Here is a tiny trained network, its code and every weight. The questions are about switching its units off for an input and a class, where a switched-off unit gives its printed mean instead of its output.

import numpy as np


def w(rows, s, z=0):
    codes = np.array(rows[::2]) - 128.0
    scale = np.full(codes.shape[1], s)
    scale[-1] = z or s
    return codes * scale


def norm(h):
    return h / np.sqrt((h * h).mean(-1, keepdims=True) + 1e-5)


def f(y):
    return np.maximum(y, 0)


def log_softmax(a):
    a = a - a.max(-1, keepdims=True)
    return a - np.log(np.exp(a).sum(-1, keepdims=True))


def net(x, mask):
    res = np.array(x, float).reshape(1, 7) / 4 @ E
    u = 0
    for l in range(2):
        y = f(norm(res) @ A[l][:, :-1].T + A[l][:, -1])
        res = res + np.where(mask[u : u + 12], y, B[l][:, -1]) @ B[l][:, :-1]
        u += 12
    return log_softmax(norm(res)[-1] @ U[:, :-1].T + U[:, -1])


A, B = {}, {}
E = w([
[150,147,182,74,151,170],'x0',
[137,131,125,137,135,128],'x1',
[125,74,254,162,128,21],'x2',
[88,146,111,118,209,97],'x3',
[142,25,116,107,148,158],'x4',
[142,136,128,135,136,130],'x5',
[134,129,128,134,134,127],'x6',
],0.006)
A[0] = w([
[92,30,64,213,145,127,104],'L0N0',
[101,106,173,172,66,176,62],'L0N1',
[144,192,105,254,131,116,147],'L0N2',
[123,173,140,119,103,106,164],'L0N3',
[180,63,118,160,215,160,77],'L0N4',
[158,87,63,120,99,74,189],'L0N5',
[131,27,89,121,114,126,46],'L0N6',
[93,120,88,118,247,68,104],'L0N7',
[214,115,136,188,61,150,23],'L0N8',
[87,103,67,207,97,102,11],'L0N9',
[78,79,223,131,148,84,253],'L0N10',
[158,129,186,190,122,123,105],'L0N11',
],0.0082,0.0029)
B[0] = w([
[157,209,144,93,59,92,197],'L0N0',
[117,123,107,190,170,143,153],'L0N1',
[94,153,169,15,71,128,186],'L0N2',
[91,59,163,57,197,208,166],'L0N3',
[37,187,184,32,98,122,168],'L0N4',
[139,195,161,77,111,153,178],'L0N5',
[64,167,181,92,112,138,169],'L0N6',
[122,121,177,254,56,229,200],'L0N7',
[15,134,143,235,145,179,160],'L0N8',
[239,218,143,156,80,94,166],'L0N9',
[138,121,20,100,154,153,255],'L0N10',
[86,83,24,108,159,108,175],'L0N11',
],0.006,0.0072)
A[1] = w([
[126,155,83,171,174,183,33],'L1N0',
[104,56,228,152,187,50,141],'L1N1',
[171,59,186,84,152,197,98],'L1N2',
[69,143,184,64,55,101,167],'L1N3',
[78,123,60,109,99,168,253],'L1N4',
[158,102,143,142,53,160,91],'L1N5',
[134,96,124,78,238,193,154],'L1N6',
[175,202,166,71,81,193,116],'L1N7',
[122,119,181,153,106,28,188],'L1N8',
[153,88,132,142,148,38,77],'L1N9',
[91,118,178,254,125,207,140],'L1N10',
[107,111,155,192,80,69,34],'L1N11',
],0.0084,0.0029)
B[1] = w([
[168,87,110,135,111,127,160],'L1N0',
[106,90,73,114,115,191,164],'L1N1',
[149,254,127,140,138,108,176],'L1N2',
[152,132,153,138,222,138,228],'L1N3',
[104,43,163,146,152,96,253],'L1N4',
[115,157,141,171,202,135,154],'L1N5',
[167,136,140,159,64,90,223],'L1N6',
[139,77,125,123,134,73,254],'L1N7',
[156,130,126,78,107,155,157],'L1N8',
[154,91,115,100,82,150,143],'L1N9',
[64,167,132,200,77,98,181],'L1N10',
[167,164,104,158,125,165,142],'L1N11',
],0.0081,0.008)
U = w([
[129,75,6,88,96,180,121],'0',
[109,123,135,153,129,66,253],'1',
[43,164,140,223,102,194,54],'2',
[118,120,139,142,131,56,184],'3',
[116,118,143,145,120,57,158],'4',
[85,167,162,80,198,136,57],'5',
[190,204,130,143,81,72,17],'6',
],0.012,0.0055)

Each question gives the input, the list of numbers given to net, and the class t.
The units are the neurons (one row each of A and B). Each row of codes is followed by its name. A weight is (code - 128) times the scale printed after its matrix; where a second scale follows, it is the last column's (A, B and U).
mask holds one flag per neuron, layer by layer. A switched-off neuron (its flag False) gives its mean, the last column of its row in B, instead of its output. The means were averaged over made-up inputs and are rounded, as every weight is.
A unit's drop is (log p(t) with every unit on - log p(t) with that unit switched off) / (log p(t) with every unit on - log p(t) with every unit switched off).
The circuit of an input: a set's keep is (log p(t) with only the set's units on - log p(t) with every unit switched off) / (log p(t) with every unit on - log p(t) with every unit switched off). Starting from the 12 units with the biggest drops (on a tie, the unit counted first), units are removed one at a time, each time the one whose removal leaves the highest keep (on an exact tie, the one counted first), for as long as the keep stays at least 0.8.
circuit, biggest first: the units of the circuit, biggest drop first
unit that matters most: the unit with the biggest drop
k most important neurons: the k neurons with the biggest drops, biggest first
k most important neurons of layer l: the k neurons of layer l with the biggest drops, biggest first
input [8,-5,6,-6,-5,1,4], class 6: 3 most important neurons : (L0N10 L1N2 L0N7)
input [-7,-6,1,-2,5,-4,-6], class 6: circuit, biggest first : (L0N0 L0N9)
input [6,-4,5,3,0,5,-3], class 6: 2 most important neurons of layer 0 : (L0N10 L0N8)
input [4,7,8,7,5,-5,-4], class 0: unit that matters most : L1N1
input [8,1,7,5,0,4,5], class 6: circuit, biggest first : (L1N6 L0N10 L1N2 L1N4)
input [2,-1,0,-7,8,-1,5], class 5: circuit, biggest first : (L0N4 L0N6 L1N3)
input [-8,-7,-3,-6,4,-2,0], class 6: circuit, biggest first : (L0N9 L0N0)
input [8,-1,6,6,8,4,-6], class 5: circuit, biggest first : (L1N2 L1N1)
input [0,-4,-4,6,8,-5,5], class 5: circuit, biggest first : (L0N4 L0N10)
input [5,4,2,3,0,-3,3], class 6: circuit, biggest first : (L1N6 L1N2 L0N0)
input [6,-8,-6,-8,0,2,-7], class 1: circuit, biggest first : (L0N10 L1N7 L1N1)
input [8,-4,2,-3,5,-6,5], class 6: 2 most important neurons : (L1N2 L1N6)
input [-7,-8,-7,8,4,0,-7], class 1: circuit, biggest first : (L0N10 L1N4)
input [0,5,1,-8,-6,6,-8], class 2: circuit, biggest first : (L0N8)
input [-5,5,-6,-8,-4,-2,0], class 2: circuit, biggest first : (L0N8 L0N10)
input [-2,-3,6,-8,6,2,6], class 2: circuit, biggest first : (L0N8 L1N7 L1N10)
input [2,2,-3,-7,8,6,2], class 5: 3 most important neurons of layer 0 : (L0N4 L0N7 L0N6)
input [6,-1,6,-8,-6,1,-1], class 2: 2 most important neurons of layer 0 : (L0N8 L0N0)
input [2,6,8,-7,-1,3,5], class 0: 2 most important neurons of layer 0 : (L0N7 L0N11)
input [-4,-4,8,-7,3,3,3], class 0: 3 most important neurons of layer 0 : (L0N7 L0N11 L0N10)
input [3,8,-5,0,-2,7,-6], class 1: most important neuron of layer 1 : (L1N7)
input [8,-3,6,-4,2,-6,-4], class 6: 4 most important neurons : (L1N2 L1N6 L0N10 L1N7)
input [8,5,-3,0,8,-4,-5], class 5: 2 most important neurons : (L0N4 L1N2)
